Below are the code and all the weights of a small trained network. Each question names an input and a target symbol and asks about switching units off, where a switched-off unit gives its printed mean instead of its output.

import numpy as np


def w(rows, s, z=0):
    codes = np.array(rows[::2]) - 128.0
    scale = np.full(codes.shape[1], s)
    scale[-1] = z or s
    return codes * scale


def f(y):
    return np.maximum(y, 0)


def softmax(a):
    e = np.exp(a - a.max(-1, keepdims=True))
    return e / e.sum(-1, keepdims=True)


def log_softmax(a):
    a = a - a.max(-1, keepdims=True)
    return a - np.log(np.exp(a).sum(-1, keepdims=True))


def net(x, mask):
    ids = ['ΔΘΦαεζμξψ'.index(c) for c in x.split()]
    T = len(ids)
    res = E[ids] + P[:T]
    r = res
    for j in range(3):
        rows = slice(3 * j, 3 * j + 3)
        q, k, v = (r @ M[0][rows].T for M in (Q, K, V))
        z = softmax(np.where(np.tri(T) > 0, q @ k.T / 3**0.5, -1e9)) @ v
        o = O[0][rows]
        res = res + np.where(mask[j], z, o[:, -1]) @ o[:, :-1]
    y = f(res @ A[0][:, :-1].T + A[0][:, -1])
    res = res + np.where(mask[3:7], y, B[0][:, -1]) @ B[0][:, :-1]
    return log_softmax(res[-1] @ U[:, :-1].T + U[:, -1])


Q, K, V, O, A, B = {}, {}, {}, {}, {}, {}
E = w([
[89,97,149,155],'Δ',
[89,104,144,150],'Θ',
[156,122,225,81],'Φ',
[86,94,151,154],'α',
[92,91,153,158],'ε',
[247,105,63,6],'ζ',
[37,79,140,233],'μ',
[210,211,216,122],'ξ',
[97,164,131,225],'ψ',
],0.015)
P = w([
[168,2,146,199],'0',
[158,66,122,177],'1',
[151,114,114,168],'2',
[117,139,102,163],'3',
[95,164,92,161],'4',
[83,187,92,154],'5',
[72,206,102,158],'6',
[68,203,100,161],'7',
[67,182,92,154],'8',
],0.0085)
Q[0] = w([
[136,90,73,161],'H0',
[140,126,116,86],'H0',
[159,92,126,45],'H0',
[164,74,67,178],'H1',
[158,107,164,119],'H1',
[98,117,158,68],'H1',
[68,131,86,216],'H2',
[252,149,185,79],'H2',
[146,139,160,126],'H2',
],0.017)
K[0] = w([
[82,115,149,175],'H0',
[150,41,126,114],'H0',
[175,41,65,26],'H0',
[96,179,183,150],'H1',
[181,141,112,88],'H1',
[82,45,124,120],'H1',
[205,77,69,103],'H2',
[50,245,180,143],'H2',
[124,150,174,254],'H2',
],0.013)
V[0] = w([
[100,97,202,84],'H0',
[97,100,2,81],'H0',
[114,13,36,53],'H0',
[182,163,70,184],'H1',
[68,227,87,74],'H1',
[223,74,82,35],'H1',
[65,110,52,88],'H2',
[54,53,222,168],'H2',
[174,81,134,15],'H2',
],0.0099)
O[0] = w([
[48,119,161,43,91],'H0',
[203,186,158,146,95],'H0',
[175,179,208,64,96],'H0',
[47,162,13,203,150],'H1',
[112,181,150,42,2],'H1',
[173,67,68,92,87],'H1',
[232,254,240,109,75],'H2',
[58,130,171,146,139],'H2',
[185,116,185,50,170],'H2',
],0.008,0.0067)
A[0] = w([
[190,138,236,141,120],'N0',
[102,110,113,204,216],'N1',
[18,109,1,155,3],'N2',
[33,111,88,191,171],'N3',
],0.0077,0.0049)
B[0] = w([
[73,115,199,149,149],'N0',
[24,98,85,120,228],'N1',
[207,127,223,154,227],'N2',
[126,140,118,1,254],'N3',
],0.0087,0.016)
U = w([
[106,69,130,139,215],'Δ',
[125,157,122,43,227],'Θ',
[126,150,131,63,91],'Φ',
[145,98,163,133,2],'α',
[150,94,164,146,36],'ε',
[183,98,198,139,158],'ζ',
[142,98,207,254,126],'μ',
[149,84,52,108,78],'ξ',
[133,106,57,219,222],'ψ',
],0.0099,0.0059)

Each question gives the input, a string of symbols that net reads in full, and the target symbol t.
The units are the heads (3 rows each of Q, K, V and O) and the neurons (one row each of A and B). Each row of codes is followed by its name. A weight is (code - 128) times the scale printed after its matrix; where a second scale follows, it is the last column's (O, A, B and U).
mask holds one flag per unit, heads first, then neurons. A switched-off unit (its flag False) gives its mean, the last column of its rows in O or B, instead of its output. The means were averaged over made-up inputs and are rounded, as every weight is.
A unit's drop is (log p(t) with every unit on - log p(t) with that unit switched off) / (log p(t) with every unit on - log p(t) with every unit switched off).
The circuit of an input: a set's keep is (log p(t) with only the set's units on - log p(t) with every unit switched off) / (log p(t) with every unit on - log p(t) with every unit switched off). Starting from all 7 units, units are removed one at a time, each time the one whose removal leaves the highest keep (on an exact tie, the one counted first), for as long as the keep stays at least 0.8.
circuit, biggest first: the units of the circuit, biggest drop first
unit that matters most: the unit with the biggest drop
k most important neurons: the k neurons with the biggest drops, biggest first
heads that matter: for each layer, one digit per head in row order, 1 if its drop is at least 0.15 and else 0, layers parted by /
drop of u: that unit's drop, to one decimal
input ζ α ζ α ζ ψ Θ ε, target ψ: heads that matter	101
input ζ ζ Θ ε Δ ζ Φ, target ζ: unit that matters most	H0
input ζ ζ Δ ψ ζ α, target ψ: heads that matter	101
input ξ α α Φ α Θ ζ Θ ε, target ζ: circuit, biggest first	H2, N1
input ξ ψ ζ ε, target ψ: heads that matter	111
input Δ ψ Φ, target Δ: circuit, biggest first	H2, H0
input Φ ε ζ ζ Δ ζ Θ α, target ζ: circuit, biggest first	H2, N1
input ψ Θ ξ ε ψ ζ Θ, target ψ: circuit, biggest first	H0, N3, H2, N2
input ψ ε μ μ ζ ε, target μ: heads that matter	011
input ε Δ ψ ψ, target Θ: heads that matter	011
input ε μ ζ ε ε μ, target μ: circuit, biggest first	H2, N3
input Θ ζ ε, target ζ: heads that matter	001
input ψ μ Δ Θ ζ, target ζ: heads that matter	100
input ψ ψ ζ Θ, target ψ: unit that matters most	N3
input ψ ε ψ ξ, target Δ: 3 most important neurons	N3, N1, N2
input Θ α ε Δ α ζ, target ζ: 3 most important neurons	N3, N1, N0
input ψ ζ Θ α ε ψ α, target ψ: 3 most important neurons	N3, N2, N0
input α Θ Θ ζ ψ Δ, target ψ: 2 most important neurons	N3, N2
input μ Δ ζ α Δ, target ζ: drop of H1	0.1
input Δ Θ ζ Θ Θ, target ζ: drop of N1	0.4
input α ζ Θ Θ ξ, target ξ: circuit, biggest first	H1
input μ Δ Δ Δ ζ ψ Δ, target ψ: drop of H2	1.1
